bezo_fikol: 21, -6, 26, -4, -3, -9, -8, -17, -11, 0, 3, 5, -4, 9, -1, 17, 3, -4, -16, -8, -11, 1, -7, -21, 9, -20, -4, 29, 11, 5, 2, 15
bezo_fikol: -49, 14, -5, 4, 23, 23, -10, 14, 26, 51, -15, 9, -5, -24, 16, 34, 6, -3, -1, 19, 4, -30, -13, 1, 8, 4, 2, 6, 14, 14, -9, -34
bebi_biz: -23, 4, -40, 3, 13, 6, 24, 21, 3, 18, -7, -15, 3, 2, -12, -10, -10, -12, 11, -3, 27, 2, -13, 8, -10, 14, 5, -17, -3, -10, 10, -4
fafeb_fud: -21, 38, -4, 3, -12, 25, 12, 21, -2, 64, -38, 13, -35, 2, -32, -20, 6, -29, -31, -43, -18, -13, -17, -35, 24, 9, 2, 16, 45, -33, -43, 10
bezo_fikol: -11, 3, -19, 20, -1, 24, 31, 34, 5, 14, -27, -15, 0, -2, 5, -36, -31, 14, 2, 2, 18, 2, -1, 47, -5, 8, 17, -26, -8, -32, -7, -5
bebi_biz: -10, 19, -11, 12, -17, -6, 10, 8, 7, 8, -26, -10, 4, -3, -17, -41, 1, -3, -25, -4, -26, 20, 12, -16, 6, 8, 10, 13, -1, -44, -37, 1
bebi_biz: 55, -49, -33, -18, 13, -5, 46, 4, -35, -27, 18, -23, -2, 49, -16, 17, -20, -8, 36, -18, 95, 9, -28, 15, -38, -41, 18, -12, -1, 15, 104, 45
fafeb_fud: -33, 8, -12, 19, 20, -12, 10, 12, -12, 28, -14, 0, 5, 11, -2, 26, -22, -7, -1, -9, 18, -10, -32, -8, 3, 3, -13, -4, 11, 3, -2, -9
fafeb_fud: 37, -11, -14, -32, 25, 3, 19, 8, -46, -37, 10, -9, -13, 14, -6, -17, 17, -6, 4, -42, -19, 11, 13, -12, -1, 30, -53, -23, -26, 14, -17, 28
bezo_fikol: -38, 26, 43, 42, -40, -33, -54, -24, 28, -12, 7, 31, 22, -20, 16, 5, -11, 24, -2, 33, -38, -5, 13, 8, 15, 9, 9, -8, 7, -3, -39, -38
bebi_biz: 0, 16, -13, 12, 0, 22, 34, 43, -43, 18, -37, 13, -33, 28, -15, -23, -22, 2, 5, -61, 17, -18, -14, 13, 8, 23, -26, -50, 21, -17, -25, 17
bebi_biz: -12, -14, 12, -1, 3, -8, -34, -19, 38, -16, 5, 3, 23, -23, 34, 38, 25, 30, 8, 64, 4, -7, 27, 5, -11, -27, 24, 22, -15, 22, 24, -37
fafeb_fud: -21, -9, -22, -14, 35, 18, 7, 9, 23, 28, -9, -18, 7, -19, 15, 26, 15, -4, -4, 30, 13, -7, -3, -3, -7, -10, 9, 25, -10, 10, 16, -20
mar_zenot: 2, -8, 6, 2, 38, -31, 11, -6, -41, -3, -1, -11, 13, 18, 3, 29, -14, -7, -21, -21, -17, 9, -27, -30, 10, 4, -49, 20, -13, 13, -18, 13
mar_zenot: 53, -24, 49, -17, 11, -7, -13, -24, -25, -35, 8, 1, 0, 5, 24, 19, 11, 18, -22, -3, -37, 7, 15, -11, 11, -22, -28, 34, -17, 20, -9, 20
mar_zenot: -18, -11, -4, -17, 25, 1, -13, -25, 30, 27, 51, -10, 12, -21, 2, 40, -5, -37, 13, 28, 16, -6, -34, 1, -4, -4, 12, 25, 2, 37, 42, -7
mar_zenot: -4, 0, 42, 14, -29, 21, -31, -18, 43, 13, 28, 18, -1, -27, 20, 4, -22, 6, 13, 34, 3, -17, -5, 52, 6, -14, 42, -2, 16, 11, 19, -16
bezo_fikol: 38, -16, 34, 26, -10, -22, 14, -5, -30, -36, -11, -13, 17, 19, 14, -25, -40, 29, -22, -7, -20, 26, 1, 25, 6, -13, -10, 6, -22, -25, -18, 21
bezo_fikol: -14, 9, -31, 1, -22, 10, 14, -2, 46, 32, 6, -24, 8, -16, -28, -38, -4, -30, -6, 23, 16, 21, -7, 3, -10, -9, 59, 26, 9, -38, 23, 2
bebi_biz: -25, -15, -3, 35, 24, -31, 8, 7, 1, -7, -28, -19, 41, 4, 32, 29, -28, 37, -8, 42, 17, 8, -6, 15, -10, -21, 1, 13, -27, -7, 6, -28
bezo_fikol: -3, 1, -9, 3, -4, -1, 4, 3, 5, -2, 0, -6, 4, -2, -3, -13, -4, 0, 2, 4, 2, 6, 3, 7, -4, 5, 6, -5, -5, -8, 0, -1
fafeb_fud: -18, 9, -10, -6, 12, 34, 2, 32, 9, 27, -57, 12, -20, -7, 17, 18, 37, 27, -9, 8, 7, -28, 26, -13, 2, -14, 4, 6, 12, -5, -15, -26
bebi_biz: 83, -6, 36, 4, -51, -3, 20, 1, -52, -43, -29, 11, -28, 46, -22, -54, -5, 21, -24, -59, -14, 21, 23, -9, 8, -25, 0, 1, 15, -43, -16, 58
bezo_fikol: 18, -8, 18, 8, -18, -35, -19, -25, -6, -55, 27, 0, 23, 2, 6, -13, -6, 15, 8, 12, -21, 22, 18, 7, -5, 8, -9, -11, -25, 4, -5, 3
bezo_fikol: 22, -17, 21, 7, 1, -27, -2, -24, -3, -25, 16, -19, 26, 1, 9, -3, -17, 4, -18, 17, -21, 28, -2, 1, 1, -14, 0, 31, -23, -6, 1, 11
fafeb_fud: -14, 7, -2, 22, 3, -9, 16, 11, -29, 23, 3, 12, -10, 28, -16, 16, -43, -17, 15, -38, 36, -16, -49, 10, 4, 7, -13, -31, 28, 7, 13, 13
fafeb_fud: -55, 27, -17, -2, 18, 28, -6, 24, 18, 70, -33, 22, -24, -11, -3, 41, 23, -14, -2, -4, 16, -42, -17, -28, 10, 1, 2, 6, 40, 11, -9, -30
bebi_biz: 32, -23, 68, 12, 12, -27, -26, -35, -26, -51, 51, 3, 23, -6, 40, 14, -44, 18, -2, 4, -48, 10, -10, 43, 16, 14, -46, -8, -36, 37, -20, 9
mar_zenot: -27, 24, -24, 15, -5, 19, 24, 33, 1, 41, -41, 0, -15, 4, -17, -25, -9, -6, -11, -20, 8, -7, -8, -1, 6, 10, 9, -10, 20, -35, -24, -4
mar_zenot: 65, -22, 26, -53, -2, 51, -4, -14, 19, -1, 4, -6, -28, -19, 10, -9, 51, -2, -23, 8, -25, 2, 36, -10, 4, -36, 24, 57, -1, 4, 16, 24
bezo_fikol: -31, 8, -29, 28, 7, -23, 17, 15, 7, -18, -12, -30, 38, -11, 6, -41, -27, 14, -6, 23, -17, 30, 10, 24, -7, 31, -5, -19, -42, -34, -34, -20
fafeb_fud: 10, -5, 0, -9, 6, -8, -9, 3, -22, -36, -3, 12, -3, 7, 12, 9, 21, 22, 13, -8, -8, -6, 25, -6, -4, 12, -30, -26, -15, 19, -11, -5
mar_zenot: -20, 11, 14, 19, -25, 2, -14, -8, 19, 35, 13, 22, -9, 3, -12, 20, -22, -16, 15, 1, 33, -22, -32, 11, 3, -16, 34, -4, 43, 6, 30, -4
mar_zenot: 19, -22, 8, -15, 17, -26, -10, -29, -10, -26, 39, -9, 16, 5, 4, 28, 1, -12, 7, 7, 0, 11, -11, -13, -6, -7, -15, 16, -16, 31, 27, 12
fafeb_fud: 22, 19, 16, -12, -42, 39, -6, 6, 5, 18, -5, 30, -45, 1, -22, -30, 17, -11, 3, -35, -3, -18, 12, 1, 11, 0, 21, -14, 41, -12, -7, 19
bebi_biz: -43, -13, -45, 12, 38, -14, 18, 11, 19, 16, -1, -29, 34, -5, 11, 30, -18, -1, 15, 41, 46, 3, -23, 13, -22, -5, 12, 2, -21, 7, 38, -27
mar_zenot: -9, -3, 18, 17, 17, -25, -14, 0, -20, -40, -6, 3, 22, -4, 34, 9, -8, 38, -2, 11, -35, 3, 19, 14, 6, 22, -44, -23, -36, 13, -41, -22
fafeb_fud: 35, -17, -9, -18, 7, 41, 34, 22, -16, 10, -4, -8, -27, 14, -4, -15, -11, -5, 9, -27, 34, -8, -10, 29, -7, -10, 8, -14, 7, -2, 30, 28
bebi_biz: 44, -20, 24, 5, -12, 25, 8, 25, -42, -44, -15, 28, -28, 27, 26, -3, -14, 51, 35, -30, 33, -27, 21, 58, -8, -3, -17, -71, -1, 18, 15, 11
mar_zenot: -3, 13, 22, 52, -45, -34, 1, -1, -25, -5, -7, 23, 2, 37, -19, -10, -54, 8, 9, -28, 27, -1, -30, 16, 4, -8, 12, -33, 33, -22, 3, 13
9, -12, 28, 5, 10, -5, -5, -18, 4, -1, 27, -10, 15, -10, 15, 7, -29, -6, -8, 13, -15, 8, -19, 23, 8, -4, -3, 18, -12, 10, 3, 6 => mar_zenot
-17, 3, -17, 6, 22, -7, 25, 0, 10, 38, -4, -35, 19, -7, -13, -11, -23, -31, -33, 6, -13, 25, -31, -14, 7, -1, 6, 46, -7, -27, -11, 8 => fafeb_fud
25, -28, 33, -12, 4, -34, -37, -44, -3, -56, 56, 7, 23, -2, 23, 40, 6, 11, 21, 27, -6, 5, 7, 4, -8, -10, -15, 3, -23, 50, 32, -1 => mar_zenot
47, -33, 38, 1, 18, -40, -3, -31, -34, -56, 22, -19, 30, 13, 24, 13, -19, 19, -19, 7, -32, 30, 1, 0, 3, -15, -34, 28, -40, 14, -3, 21 => bezo_fikol
28, 0, 26, 10, -49, 24, -4, -2, 10, 2, 9, 23, -25, 9, -10, -21, -19, 3, 19, -12, 31, -14, -3, 39, -2, -21, 44, -22, 35, -9, 32, 18 => fafeb_fud
43, -1, 27, -27, -32, 16, -21, -19, 0, -17, 15, 23, -28, 2, -11, -9, 35, -4, 2, -17, -14, -6, 25, -17, 5, -14, 11, 9, 20, 8, 8, 21 => bebi_biz
47, 13, 42, 8, -79, 7, -13, -27, 14, -14, 29, 15, -19, 3, -34, -70, -18, -18, -6, -23, -23, 20, 7, 19, 11, -6, 45, 0, 30, -37, -3, 40 => fafeb_fud
-17, 6, 0, 31, 3, -39, 12, -8, -3, 8, -7, -26, 33, 5, -8, -13, -36, -9, -31, 8, -20, 32, -24, -11, 7, 0, -1, 31, -12, -32, -23, 3 => fafeb_fud
-8, -4, -12, -3, 35, 4, 22, 9, -30, 13, 36, -8, -4, 8, -7, 6, -43, -33, 19, -36, 14, -6, -49, 26, 4, 37, -40, -38, -5, 27, 5, 17 => bebi_biz
8, -1, 3, -34, -10, 29, -24, -18, 39, 4, 34, 7, -14, -30, -1, -1, 37, -18, 13, 20, -8, -8, 19, 0, -3, 0, 24, 11, 5, 20, 20, -5 => fafeb_fud
-28, 18, -18, 19, 23, -10, 28, 23, 3, 35, -76, -36, 22, -8, 2, -23, 7, 11, -72, 13, -50, 30, 11, -45, 16, -8, -6, 68, -18, -64, -70, -13 => fafeb_fud
-34, 20, -36, 6, -16, 14, -6, 28, 8, -19, -1, 20, -9, -9, -2, -27, 9, 17, 47, -3, 19, -19, 28, 34, -14, 47, -3, -86, -6, 4, -11, -29 => bezo_fikol
9, 0, -7, -17, 5, 19, 9, 4, -5, 14, 14, 1, -18, 2, -13, -4, 1, -23, 7, -22, 8, -7, -13, 1, 2, 8, -4, -8, 11, 9, 10, 16 => fafeb_fud
7, 1, 0, -5, -21, 5, -11, -6, 22, -19, 3, -1, 4, -14, 2, -24, 17, 11, 2, 20, -12, 10, 30, 7, -6, 0, 20, 0, -10, -11, -3, -7 => bebi_biz
65, -17, 36, -23, -40, 13, -22, -25, 2, -65, 42, 12, -12, -7, 7, -40, 15, 16, 19, -1, -24, 11, 44, 34, -4, 3, 9, -23, -16, 10, 9, 23 => bebi_biz
-31, 8, 11, 70, -14, -37, 18, 15, -22, 22, -36, 5, 20, 36, -1, 14, -74, 19, -5, -8, 42, -4, -49, 22, 3, -21, 12, -13, 25, -30, 4, -4 => fafeb_fud
-20, -5, 4, 44, 9, -57, 4, -3, -34, -24, -1, -2, 34, 29, 7, 23, -49, 17, 7, -3, 16, 9, -30, 8, -4, 5, -28, -23, -12, 3, -2, -5 => fafeb_fud
-7, 12, 29, 30, -34, -43, -33, -20, -4, -47, 10, 18, 22, 0, 7, -14, -10, 26, 3, 10, -35, 12, 22, 5, 6, 17, -12, -23, -12, -6, -35, -14 => bezo_fikol
-30, 12, 6, -6, 16, -13, -22, -26, 26, 18, 39, -9, 18, -32, -1, 8, -1, -33, -12, 20, -41, 10, -16, -14, 13, 24, -10, 27, -10, 14, -22, -12 => bebi_biz
